Below are the code and all the weights of a small trained network. Each question names an input and a target symbol and asks about switching units off, where a switched-off unit gives its printed mean instead of its output.

import numpy as np


def w(rows, s, z=0):
    codes = np.array(rows[::2]) - 128.0
    scale = np.full(codes.shape[1], s)
    scale[-1] = z or s
    return codes * scale


def f(y):
    return np.maximum(y, 0)


def softmax(a):
    e = np.exp(a - a.max(-1, keepdims=True))
    return e / e.sum(-1, keepdims=True)


def log_softmax(a):
    a = a - a.max(-1, keepdims=True)
    return a - np.log(np.exp(a).sum(-1, keepdims=True))


def net(x, mask):
    ids = ['γδεηθλμξπστφω'.index(c) for c in x.split()]
    T = len(ids)
    res = E[ids] + P[:T]
    u = 0
    for l in range(2):
        q, k, v = (res @ M[l].T for M in (Q, K, V))
        z = softmax(np.where(np.tri(T) > 0, q @ k.T / 2**0.5, -1e9)) @ v
        res = res + np.where(mask[u], z, O[l][:, -1]) @ O[l][:, :-1]
        u += 1
        y = f(res @ A[l][:, :-1].T + A[l][:, -1])
        res = res + np.where(mask[u : u + 16], y, B[l][:, -1]) @ B[l][:, :-1]
        u += 16
    return log_softmax(res[-1] @ U[:, :-1].T + U[:, -1])


Q, K, V, O, A, B = {}, {}, {}, {}, {}, {}
E = w([
[95,117,112,44,174],'γ',
[51,193,44,130,89],'δ',
[122,113,177,91,120],'ε',
[84,100,125,26,121],'η',
[151,132,131,236,9],'θ',
[71,163,225,139,128],'λ',
[155,76,67,194,21],'μ',
[127,59,96,79,85],'ξ',
[161,47,55,145,100],'π',
[185,67,60,207,141],'σ',
[168,105,57,150,195],'τ',
[113,147,137,121,186],'φ',
[149,122,173,202,130],'ω',
],0.014)
P = w([
[118,98,156,192,102],'0',
[145,254,78,122,75],'1',
[104,92,145,116,187],'2',
[88,113,137,193,94],'3',
[179,246,59,99,61],'4',
[97,73,153,121,205],'5',
[89,138,136,176,79],'6',
[184,248,66,102,42],'7',
[80,49,151,143,226],'8',
[93,147,139,164,73],'9',
[188,237,65,103,39],'10',
[96,70,146,133,213],'11',
],0.0093)
Q[0] = w([
[88,50,126,176,255],'0.h1',
[126,186,192,192,145],'0.h1',
],0.0067)
K[0] = w([
[151,69,119,139,255],'0.h1',
[71,140,147,181,128],'0.h1',
],0.0084)
V[0] = w([
[253,15,221,120,86],'0.h1',
[111,48,131,136,201],'0.h1',
],0.0043)
O[0] = w([
[80,123,35,194,128,7],'0.h1',
[17,95,139,127,254,158],'0.h1',
],0.0055,0.0013)
A[0] = w([
[135,8,182,105,107,117],'0.n1',
[149,193,135,81,155,157],'0.n2',
[141,102,121,166,179,2],'0.n3',
[103,88,154,215,142,177],'0.n4',
[60,95,186,104,159,215],'0.n5',
[173,183,166,110,84,118],'0.n6',
[98,124,114,61,132,135],'0.n7',
[125,82,101,105,163,90],'0.n8',
[138,116,82,96,70,99],'0.n9',
[156,115,150,176,202,136],'0.n10',
[139,108,133,137,170,182],'0.n11',
[104,37,94,91,161,171],'0.n12',
[131,140,94,145,134,160],'0.n13',
[160,135,123,150,70,157],'0.n14',
[120,142,167,86,172,28],'0.n15',
[104,117,164,91,164,27],'0.n16',
],0.014,0.0042)
B[0] = w([
[73,52,103,120,2,201],'0.n1',
[186,100,90,224,144,195],'0.n2',
[180,120,120,155,176,164],'0.n3',
[136,132,185,197,83,232],'0.n4',
[63,147,162,69,108,253],'0.n5',
[145,83,41,149,176,200],'0.n6',
[102,169,131,151,121,179],'0.n7',
[129,107,105,74,144,186],'0.n8',
[151,122,155,195,182,195],'0.n9',
[149,100,192,113,197,210],'0.n10',
[98,86,159,113,171,197],'0.n11',
[58,88,54,76,173,254],'0.n12',
[93,136,107,137,115,177],'0.n13',
[125,184,117,128,182,205],'0.n14',
[102,101,152,216,210,155],'0.n15',
[74,135,139,201,210,162],'0.n16',
],0.0095,0.0068)
Q[1] = w([
[89,150,146,169,53],'1.h1',
[65,103,254,144,103],'1.h1',
],0.0088)
K[1] = w([
[104,255,62,164,89],'1.h1',
[179,246,43,159,116],'1.h1',
],0.0061)
V[1] = w([
[22,174,90,146,30],'1.h1',
[203,2,87,137,118],'1.h1',
],0.0059)
O[1] = w([
[218,205,90,56,94,31],'1.h1',
[189,2,44,174,47,253],'1.h1',
],0.0068,0.0032)
A[1] = w([
[96,123,254,44,32,220],'1.n1',
[155,194,191,177,188,138],'1.n2',
[116,64,35,141,174,188],'1.n3',
[176,120,98,239,87,134],'1.n4',
[171,171,240,104,185,170],'1.n5',
[127,94,91,80,162,183],'1.n6',
[226,238,89,10,128,57],'1.n7',
[88,2,131,62,124,131],'1.n8',
[125,87,190,206,222,90],'1.n9',
[65,205,52,49,154,90],'1.n10',
[74,106,80,58,192,69],'1.n11',
[114,117,139,16,231,1],'1.n12',
[68,187,36,65,57,76],'1.n13',
[66,220,230,53,200,194],'1.n14',
[49,130,39,77,175,113],'1.n15',
[57,159,194,91,195,127],'1.n16',
],0.0082,0.0049)
B[1] = w([
[254,76,67,19,148,171],'1.n1',
[142,155,51,81,182,165],'1.n2',
[99,116,119,171,86,251],'1.n3',
[125,101,209,99,103,194],'1.n4',
[40,95,138,51,176,154],'1.n5',
[148,188,108,126,122,182],'1.n6',
[99,98,252,88,125,153],'1.n7',
[142,198,90,92,138,253],'1.n8',
[133,164,127,145,235,226],'1.n9',
[88,207,147,70,162,156],'1.n10',
[180,126,156,127,121,202],'1.n11',
[181,80,163,184,105,181],'1.n12',
[81,116,160,97,234,159],'1.n13',
[85,113,83,192,40,192],'1.n14',
[158,170,152,123,87,208],'1.n15',
[147,86,157,131,44,201],'1.n16',
],0.0093,0.018)
U = w([
[149,184,152,157,86,191],'γ',
[16,163,138,101,148,46],'δ',
[205,76,117,118,65,114],'ε',
[124,160,166,99,89,186],'η',
[157,88,227,114,80,127],'θ',
[77,69,143,92,139,254],'λ',
[84,85,100,155,61,125],'μ',
[153,144,114,69,154,109],'ξ',
[140,128,36,128,102,188],'π',
[95,139,52,133,175,169],'σ',
[245,98,115,101,154,110],'τ',
[47,81,176,181,131,60],'φ',
[139,77,197,68,195,10],'ω',
],0.012,0.0076)

Each question gives the input, a string of symbols that net reads in full, and the target symbol t.
The units are the heads (2 rows each of Q, K, V and O) and the neurons (one row each of A and B). Each row of codes is followed by its name. A weight is (code - 128) times the scale printed after its matrix; where a second scale follows, it is the last column's (O, A, B and U).
mask holds one flag per unit, layer by layer, with each layer's heads first. A switched-off unit (its flag False) gives its mean, the last column of its rows in O or B, instead of its output. The means were averaged over made-up inputs and are rounded, as every weight is.
A unit's drop is (log p(t) with every unit on - log p(t) with that unit switched off) / (log p(t) with every unit on - log p(t) with every unit switched off).
The circuit of an input: a set's keep is (log p(t) with only the set's units on - log p(t) with every unit switched off) / (log p(t) with every unit on - log p(t) with every unit switched off). Starting from the 12 units with the biggest drops (on a tie, the unit counted first), units are removed one at a time, each time the one whose removal leaves the highest keep (on an exact tie, the one counted first), for as long as the keep stays at least 0.8.
units of the circuit, in order: the units of the circuit, biggest drop first
unit that matters most: the unit with the biggest drop
k most important neurons: the k neurons with the biggest drops, biggest first
top k neurons in layer l: the k neurons of layer l with the biggest drops, biggest first
input ξ φ π φ π σ φ φ, target μ: unit that matters most -> 1.h1
input π ξ τ φ π τ τ φ ω ε, target τ: units of the circuit, in order -> [1.n1, 1.n3, 0.n12, 0.n2]
input ε φ ξ γ, target η: top 2 neurons in layer 1 -> [1.n10, 1.n15]
input δ π φ ξ, target π: 2 most important neurons -> [0.n5, 1.n4]
input δ γ η φ ε δ φ δ ξ μ π, target θ: 2 most important neurons -> [1.n7, 0.n1]
input λ τ π ξ ξ π γ ξ π λ τ θ, target θ: units of the circuit, in order -> [1.n4, 0.n4]
input φ ε δ ε φ φ φ τ ξ ξ, target π: units of the circuit, in order -> [1.n4, 1.n7]
input φ π φ σ ξ ξ τ γ, target θ: 4 most important neurons -> [0.n1, 1.n7, 0.n12, 0.n2]
input μ τ τ τ η η η φ φ ξ ξ, target σ: top 3 neurons in layer 0 -> [0.n10, 0.n9, 0.n5]
input η ω μ, target μ: units of the circuit, in order -> [0.n1, 1.n1]
input ξ τ η λ θ θ ε ξ λ, target λ: top 2 neurons in layer 1 -> [1.n1, 1.n14]
input φ φ π φ τ η ξ τ, target ω: 2 most important neurons -> [1.n7, 0.n5]
input φ φ π σ ω θ φ ω τ λ λ, target φ: top 2 neurons in layer 0 -> [0.n6, 0.n10]
input φ δ η ω, target ω: unit that matters most -> 0.h1
input φ γ τ π, target μ: 2 most important neurons -> [0.n5, 1.n9]
input π τ θ π λ φ π φ φ σ φ τ, target τ: top 2 neurons in layer 0 -> [0.n12, 0.n10]
input φ φ δ δ π τ, target τ: top 2 neurons in layer 0 -> [0.n12, 0.n3]
input τ τ ξ φ η σ, target σ: 3 most important neurons -> [1.n8, 0.n10, 1.n9]
input η φ τ θ ξ ξ φ ξ, target θ: 3 most important neurons -> [1.n7, 0.n1, 0.n12]
input σ θ γ ω φ τ η μ λ ξ φ, target δ: top 2 neurons in layer 1 -> [1.n7, 1.n1]
